Here is a tiny trained network, its code and every weight. The questions are about switching its units off for an input and a target symbol, where a switched-off unit gives its printed mean instead of its output.

import numpy as np


def w(rows, s, z=0):
    codes = np.array(rows[::2]) - 128.0
    scale = np.full(codes.shape[1], s)
    scale[-1] = z or s
    return codes * scale


def norm(h):
    return h / np.sqrt((h * h).mean(-1, keepdims=True) + 1e-5)


def f(y):
    return y / 2 * (1 + np.tanh(0.7978845608 * (y + 0.044715 * y**3)))


def softmax(a):
    e = np.exp(a - a.max(-1, keepdims=True))
    return e / e.sum(-1, keepdims=True)


def log_softmax(a):
    a = a - a.max(-1, keepdims=True)
    return a - np.log(np.exp(a).sum(-1, keepdims=True))


def net(x, mask):
    ids = ['αβγδεζλμξπστφ'.index(c) for c in x.split()]
    T = len(ids)
    res = E[ids] + P[:T]
    u = 0
    for l in range(2):
        r = norm(res)
        for j in range(3):
            rows = slice(2 * j, 2 * j + 2)
            q, k, v = (r @ M[l][rows].T for M in (Q, K, V))
            z = softmax(np.where(np.tri(T) > 0, q @ k.T / 2**0.5, -1e9)) @ v
            o = O[l][rows]
            res = res + np.where(mask[u + j], z, o[:, -1]) @ o[:, :-1]
        u += 3
        y = f(norm(res) @ A[l][:, :-1].T + A[l][:, -1])
        res = res + np.where(mask[u : u + 8], y, B[l][:, -1]) @ B[l][:, :-1]
        u += 8
    return log_softmax(norm(res)[-1] @ U[:, :-1].T + U[:, -1])


Q, K, V, O, A, B = {}, {}, {}, {}, {}, {}
E = w([
[44,174,132,137,181,151,151,80,43,205,145,168],'α',
[229,178,149,37,69,205,135,142,37,107,140,155],'β',
[148,76,189,143,203,129,186,133,184,175,3,195],'γ',
[144,67,95,162,21,49,134,97,162,126,157,206],'δ',
[69,63,58,171,92,134,139,165,70,176,72,25],'ε',
[114,103,67,8,79,190,65,135,200,176,79,126],'ζ',
[135,189,36,117,172,143,228,193,173,45,192,138],'λ',
[253,112,187,117,139,49,129,212,99,162,169,47],'μ',
[149,146,96,48,195,119,187,128,114,211,121,83],'ξ',
[58,231,163,138,134,58,65,67,185,151,157,79],'π',
[112,189,92,88,197,75,57,196,78,65,28,123],'σ',
[156,148,135,109,170,158,226,42,155,151,97,11],'τ',
[133,25,116,5,181,54,139,32,60,63,139,120],'φ',
],0.0017)
P = w([
[203,158,23,118,152,89,108,119,106,207,112,164],'0',
[71,101,179,122,135,114,126,171,139,111,188,157],'1',
[42,154,198,81,67,93,219,168,135,109,109,120],'2',
[100,184,151,117,71,96,203,107,119,142,73,106],'3',
[200,185,71,138,132,146,163,54,141,180,59,67],'4',
[208,73,98,230,255,199,15,68,189,126,208,123],'5',
],0.002)
Q[0] = w([
[183,51,99,245,209,219,30,91,174,88,203,152],'0.h0',
[35,105,201,105,81,56,153,200,129,87,180,205],'0.h0',
[153,65,131,247,211,202,2,138,162,47,179,161],'0.h1',
[239,104,39,181,191,205,78,29,143,177,130,90],'0.h1',
[98,220,126,18,53,58,232,116,65,180,51,96],'0.h2',
[210,126,26,168,207,213,68,48,135,155,118,78],'0.h2',
],0.005)
K[0] = w([
[30,155,230,63,46,119,248,159,140,60,59,89],'0.h0',
[204,186,47,165,124,100,143,50,109,193,48,98],'0.h0',
[80,191,209,53,18,109,252,130,136,77,65,82],'0.h1',
[3,71,242,97,105,102,133,220,144,59,184,135],'0.h1',
[178,75,68,185,226,175,6,121,134,171,198,158],'0.h2',
[11,59,245,111,104,121,154,216,163,53,175,126],'0.h2',
],0.0044)
V[0] = w([
[102,128,156,82,182,60,86,68,190,194,129,69],'0.h0',
[160,99,186,94,74,170,85,52,87,119,36,100],'0.h0',
[218,112,168,145,197,123,136,223,135,130,82,99],'0.h1',
[148,244,143,94,130,118,52,143,182,52,131,137],'0.h1',
[77,156,101,96,219,212,149,107,134,121,72,174],'0.h2',
[119,170,93,97,130,170,131,152,32,118,152,4],'0.h2',
],0.0022)
O[0] = w([
[87,123,167,95,187,82,96,86,199,193,132,56,251],'0.h0',
[164,101,192,77,80,159,91,50,88,132,16,110,11],'0.h0',
[202,92,187,139,205,121,162,237,146,116,86,92,166],'0.h1',
[146,243,146,81,131,125,63,145,184,45,129,144,60],'0.h1',
[63,155,85,84,220,210,170,104,132,136,55,174,168],'0.h2',
[118,178,85,94,134,160,138,139,43,121,172,2,125],'0.h2',
],0.0022,0.0012)
A[0] = w([
[131,164,177,95,152,154,72,54,172,117,89,194,93],'0.n0',
[134,226,86,205,126,166,131,206,160,84,143,177,2],'0.n1',
[161,125,216,141,38,206,148,92,121,83,149,123,157],'0.n2',
[165,201,138,207,64,87,188,169,129,164,90,102,30],'0.n3',
[98,143,204,110,201,250,95,154,114,98,134,60,166],'0.n4',
[60,85,211,154,131,221,137,129,172,97,179,111,131],'0.n5',
[69,185,58,126,74,116,72,54,85,73,219,129,121],'0.n6',
[176,110,102,161,3,166,116,99,70,102,103,244,129],'0.n7',
],0.0018,0.0014)
B[0] = w([
[112,155,151,96,155,136,129,127,174,136,104,87,93],'0.n0',
[122,93,134,118,161,189,182,112,154,85,134,59,2],'0.n1',
[157,139,129,97,145,85,160,134,119,236,123,126,45],'0.n2',
[97,70,169,129,197,126,90,228,196,104,252,149,104],'0.n3',
[149,180,95,79,157,153,186,147,72,160,3,47,197],'0.n4',
[212,189,69,69,92,111,150,95,96,226,89,121,112],'0.n5',
[44,183,177,99,114,193,183,69,144,106,153,66,97],'0.n6',
[107,171,130,77,154,115,174,103,110,132,89,90,16],'0.n7',
],0.0016,0.00063)
Q[1] = w([
[17,130,203,68,84,64,191,244,99,110,110,162],'1.h0',
[116,76,168,193,179,221,26,103,108,79,159,178],'1.h0',
[143,34,130,211,170,237,2,76,94,74,175,152],'1.h1',
[11,49,217,78,95,33,153,221,81,75,139,163],'1.h1',
[156,65,159,216,185,224,1,103,127,61,187,151],'1.h2',
[14,84,230,60,88,79,184,235,82,102,141,156],'1.h2',
],0.0052)
K[1] = w([
[227,171,11,166,136,93,107,41,118,165,97,158],'1.h0',
[133,147,225,77,58,112,222,87,180,55,84,84],'1.h0',
[61,147,237,110,12,156,250,134,135,74,59,66],'1.h1',
[223,186,17,173,102,87,133,53,114,169,83,153],'1.h1',
[59,155,200,114,15,137,250,118,157,65,55,79],'1.h2',
[214,195,3,194,129,95,104,64,101,161,71,119],'1.h2',
],0.0051)
V[1] = w([
[223,156,146,66,160,124,187,82,122,160,189,161],'1.h0',
[131,145,177,125,141,140,138,118,101,169,162,166],'1.h0',
[148,44,55,10,109,129,111,151,170,123,159,148],'1.h1',
[97,113,134,100,204,39,55,151,24,110,142,168],'1.h1',
[100,117,228,74,150,171,88,164,76,130,191,184],'1.h2',
[123,72,154,128,175,92,183,50,135,6,148,99],'1.h2',
],0.0022)
O[1] = w([
[250,176,132,84,186,143,182,65,116,154,178,143,232],'1.h0',
[126,143,169,133,147,131,137,110,98,181,177,151,129],'1.h0',
[172,34,33,25,111,152,87,134,163,95,162,135,244],'1.h1',
[109,96,109,142,215,59,30,141,32,88,133,184,252],'1.h1',
[103,103,225,81,126,139,101,156,84,140,201,183,25],'1.h2',
[89,98,174,98,137,73,231,79,119,11,142,112,18],'1.h2',
],0.0023,0.0015)
A[1] = w([
[199,173,163,108,98,218,110,105,73,84,146,141,79],'1.n0',
[140,67,140,204,5,104,118,83,161,95,173,227,146],'1.n1',
[101,126,180,158,132,163,58,170,92,42,85,154,247],'1.n2',
[101,76,118,170,152,169,117,99,124,125,147,68,183],'1.n3',
[116,167,152,160,168,128,78,59,197,130,150,99,140],'1.n4',
[208,49,37,157,139,165,149,147,54,109,83,193,67],'1.n5',
[99,150,70,139,100,158,115,58,133,123,62,164,51],'1.n6',
[23,163,105,88,89,210,166,76,129,124,69,175,130],'1.n7',
],0.0034,0.0014)
B[1] = w([
[77,180,142,65,79,49,173,174,135,177,81,154,88],'1.n0',
[199,221,25,137,159,118,138,78,94,164,27,120,152],'1.n1',
[218,202,29,161,153,138,181,48,97,173,44,77,99],'1.n2',
[102,166,93,60,77,56,216,159,101,166,85,120,183],'1.n3',
[67,133,169,59,73,72,196,215,142,130,86,162,221],'1.n4',
[3,142,217,50,63,91,249,233,107,100,136,157,248],'1.n5',
[106,54,210,105,172,189,112,172,136,90,212,96,133],'1.n6',
[180,86,68,151,229,153,61,122,119,167,176,160,126],'1.n7',
],0.0021,0.0014)
U = w([
[78,154,160,216,185,212,104,62,40,184,196,170,116],'α',
[188,203,197,61,32,201,144,156,41,115,132,176,78],'β',
[130,47,218,178,153,150,174,158,179,132,46,218,80],'γ',
[182,134,57,203,29,82,118,54,147,140,118,210,68],'δ',
[40,61,105,198,18,153,146,182,58,146,104,50,77],'ε',
[154,67,96,76,84,245,18,131,206,139,135,122,62],'ζ',
[121,158,87,175,130,192,194,182,175,3,221,164,78],'λ',
[242,89,203,200,109,82,73,191,118,117,195,61,66],'μ',
[125,134,69,65,176,56,159,180,134,203,133,136,254],'ξ',
[36,199,207,153,86,68,62,97,213,126,157,111,79],'π',
[126,192,105,156,185,134,44,163,82,30,30,107,71],'σ',
[157,145,161,145,147,186,181,43,154,137,103,36,217],'τ',
[106,33,151,66,128,77,121,38,63,27,153,138,76],'φ',
],0.0056,0.0055)

Each question gives the input, a string of symbols that net reads in full, and the target symbol t.
The units are the heads (2 rows each of Q, K, V and O) and the neurons (one row each of A and B). Each row of codes is followed by its name. A weight is (code - 128) times the scale printed after its matrix; where a second scale follows, it is the last column's (O, A, B and U).
mask holds one flag per unit, layer by layer, with each layer's heads first. A switched-off unit (its flag False) gives its mean, the last column of its rows in O or B, instead of its output. The means were averaged over made-up inputs and are rounded, as every weight is.
A unit's drop is (log p(t) with every unit on - log p(t) with that unit switched off) / (log p(t) with every unit on - log p(t) with every unit switched off).
The circuit of an input: a set's keep is (log p(t) with only the set's units on - log p(t) with every unit switched off) / (log p(t) with every unit on - log p(t) with every unit switched off). Starting from the 12 units with the biggest drops (on a tie, the unit counted first), units are removed one at a time, each time the one whose removal leaves the highest keep (on an exact tie, the one counted first), for as long as the keep stays at least 0.8.
circuit, biggest first: the units of the circuit, biggest drop first
unit that matters most: the unit with the biggest drop
top k neurons: the k neurons with the biggest drops, biggest first
top k neurons in layer l: the k neurons of layer l with the biggest drops, biggest first
which heads matter: for each layer, one digit per head in row order, 1 if its drop is at least 0.15 and else 0, layers parted by /
input ζ ζ μ ζ ε α, target ξ: top neuron : (1.n3)
input δ ξ ξ φ β δ, target ξ: top 4 neurons in layer 1 : (1.n3, 1.n4, 1.n1, 1.n5)
input ζ β β β σ, target β: circuit, biggest first : (0.h0, 1.h2)
input γ φ τ, target γ: circuit, biggest first : (0.h2, 0.h1)
input γ ξ ζ π ξ ξ, target ζ: circuit, biggest first : (1.h1, 1.h0)
input ε γ ζ, target ε: circuit, biggest first : (0.h1, 1.h0)
input γ β ε, target γ: circuit, biggest first : (0.h2, 0.h1)
input β α γ ε ε φ, target γ: circuit, biggest first : (0.h2, 1.h1, 1.n4)
input ξ λ μ ζ, target ζ: circuit, biggest first : (1.n6, 1.n5)
input α σ σ σ π, target σ: circuit, biggest first : (1.h1, 0.h1)
input γ λ δ φ α, target λ: which heads matter : 100 / 000
input μ τ δ, target μ: which heads matter : 011 / 000
input α β γ δ ξ, target β: circuit, biggest first : (0.h0, 1.h2)
input β σ π ε ξ, target σ: circuit, biggest first : (0.h1, 1.h1, 1.h0)
input σ δ λ σ ξ, target δ: which heads matter : 011 / 000
input γ μ π π α π, target π: unit that matters most : 1.n4
input ξ σ ξ λ δ, target σ: circuit, biggest first : (0.h1, 1.h1)
input φ γ δ λ ξ μ, target δ: top 2 neurons in layer 1 : (1.n1, 1.n6)
input γ σ ξ, target γ: circuit, biggest first : (0.h2, 0.h1, 1.n3)
input φ δ μ ζ π ε, target μ: circuit, biggest first : (0.h2)
input δ π τ ζ δ ζ, target τ: circuit, biggest first : (1.h1, 1.h2)
input π μ α α, target π: top 2 neurons : (1.n4, 1.n1)
input φ ξ ξ β τ β, target β: which heads matter : 000 / 000
input α γ ξ ξ γ σ, target ξ: which heads matter : 010 / 000
input ε σ ξ γ γ ζ, target ξ: which heads matter : 001 / 000
input τ δ ξ σ μ β, target ξ: top 2 neurons in layer 1 : (1.n0, 1.n3)
input φ δ σ, target φ: unit that matters most : 1.h2
